Below is a small trained network, with its code and all its weights. Each question gives an input and a class and asks what happens when units are switched off, that is, made to give their printed mean instead of their output.

import numpy as np


def w(rows, s, z=0):
    codes = np.array(rows[::2]) - 128.0
    scale = np.full(codes.shape[1], s)
    scale[-1] = z or s
    return codes * scale


def f(y):
    return np.maximum(y, 0)


def log_softmax(a):
    a = a - a.max(-1, keepdims=True)
    return a - np.log(np.exp(a).sum(-1, keepdims=True))


def net(x, mask):
    res = np.array(x, float).reshape(1, 6) / 4 @ E
    y = f(res @ A[0][:, :-1].T + A[0][:, -1])
    res = res + np.where(mask, y, B[0][:, -1]) @ B[0][:, :-1]
    return log_softmax(res[-1] @ U[:, :-1].T + U[:, -1])


A, B = {}, {}
E = w([
[30,112,79,134,122,167,27,152,40,123,183,179],'x0',
[119,137,162,136,205,131,46,113,126,41,45,160],'x1',
[85,111,57,142,151,96,115,3,65,144,97,84],'x2',
[192,122,117,116,76,119,198,86,168,151,131,122],'x3',
[118,112,112,144,101,162,76,105,177,119,160,86],'x4',
[192,121,139,112,58,169,127,134,155,90,130,254],'x5',
],0.0058)
A[0] = w([
[180,128,109,120,155,103,207,44,43,133,61,188,195],'neuron 1',
[233,127,136,120,94,106,217,91,176,155,111,89,90],'neuron 2',
[96,131,121,114,125,129,65,133,147,114,150,173,82],'neuron 3',
[107,119,92,120,138,133,48,32,99,77,117,139,6],'neuron 4',
[95,123,98,121,147,139,103,86,133,115,100,134,25],'neuron 5',
[137,129,140,111,130,127,158,219,78,132,148,180,75],'neuron 6',
[52,133,113,125,160,118,154,176,96,178,176,6,109],'neuron 7',
[116,127,166,131,201,140,69,180,169,83,118,106,34],'neuron 8',
[204,134,131,117,68,119,197,118,196,150,142,77,163],'neuron 9',
[109,130,125,126,47,138,140,230,87,151,197,227,134],'neuron 10',
[141,133,167,140,204,120,123,189,168,95,80,125,68],'neuron 11',
[179,152,152,121,152,133,126,138,114,106,128,127,121],'neuron 12',
],0.013,0.0022)
B[0] = w([
[135,141,146,94,249,112,116,139,151,117,135,111,206],'neuron 1',
[159,121,121,147,10,167,129,184,133,121,153,178,252],'neuron 2',
[150,136,160,129,76,121,162,157,159,128,118,120,172],'neuron 3',
[80,124,104,173,57,131,136,101,107,177,140,74,207],'neuron 4',
[103,139,155,144,99,125,118,87,133,158,145,106,165],'neuron 5',
[171,125,115,147,76,151,129,143,164,132,133,136,185],'neuron 6',
[61,129,119,144,183,106,120,36,102,173,117,58,245],'neuron 7',
[195,127,132,92,145,126,149,142,142,90,118,186,195],'neuron 8',
[82,126,130,166,5,140,121,136,91,140,132,138,250],'neuron 9',
[150,120,137,159,22,141,137,174,123,113,114,167,230],'neuron 10',
[163,110,119,84,182,121,132,173,122,95,145,195,197],'neuron 11',
[157,141,100,139,140,125,124,140,133,97,103,145,158],'neuron 12',
],0.012,0.011)
U = w([
[34,155,97,132,206,80,119,27,79,182,137,26,72],'0',
[190,136,149,54,208,115,149,171,152,70,94,167,44],'1',
[130,126,126,170,2,176,148,158,119,129,146,140,246],'2',
],0.0058,0.0013)

Each question gives the input, the list of numbers given to net, and the class t.
The units are the neurons (one row each of A and B). Each row of codes is followed by its name. A weight is (code - 128) times the scale printed after its matrix; where a second scale follows, it is the last column's (A, B and U).
mask holds one flag per neuron, in row order. A switched-off neuron (its flag False) gives its mean, the last column of its row in B, instead of its output. The means were averaged over made-up inputs and are rounded, as every weight is.
A unit's drop is (log p(t) with every unit on - log p(t) with that unit switched off) / (log p(t) with every unit on - log p(t) with every unit switched off).
The circuit of an input: a set's keep is (log p(t) with only the set's units on - log p(t) with every unit switched off) / (log p(t) with every unit on - log p(t) with every unit switched off). Starting from all 12 units, units are removed one at a time, each time the one whose removal leaves the highest keep (on an exact tie, the one counted first), for as long as the keep stays at least 0.8.
units of the circuit, in order: the units of the circuit, biggest drop first
unit that matters most: the unit with the biggest drop
k most important neurons: the k neurons with the biggest drops, biggest first
drop of u: that unit's drop, to one decimal
input [-5,-2,6,-6,5,3], class 0: units of the circuit, in order -> neuron 10; neuron 2
input [-2,7,4,-8,-5,-4], class 0: unit that matters most -> neuron 4
input [6,7,-2,-3,-7,-5], class 1: units of the circuit, in order -> neuron 8; neuron 9
input [1,2,1,4,-6,6], class 1: 2 most important neurons -> neuron 1; neuron 9
input [3,-1,-2,-4,2,-3], class 0: units of the circuit, in order -> neuron 2; neuron 7
input [7,1,-1,-8,8,-4], class 0: 2 most important neurons -> neuron 7; neuron 2
input [-7,8,-2,5,-3,0], class 1: 2 most important neurons -> neuron 1; neuron 11
input [-8,6,8,-7,-5,2], class 1: 2 most important neurons -> neuron 7; neuron 11
input [3,4,-8,7,-1,-7], class 1: drop of neuron 9 -> 0.1
input [-7,-3,8,-3,-5,-5], class 0: drop of neuron 4 -> 0.0
input [4,8,-6,-7,4,-6], class 1: drop of neuron 8 -> 0.2
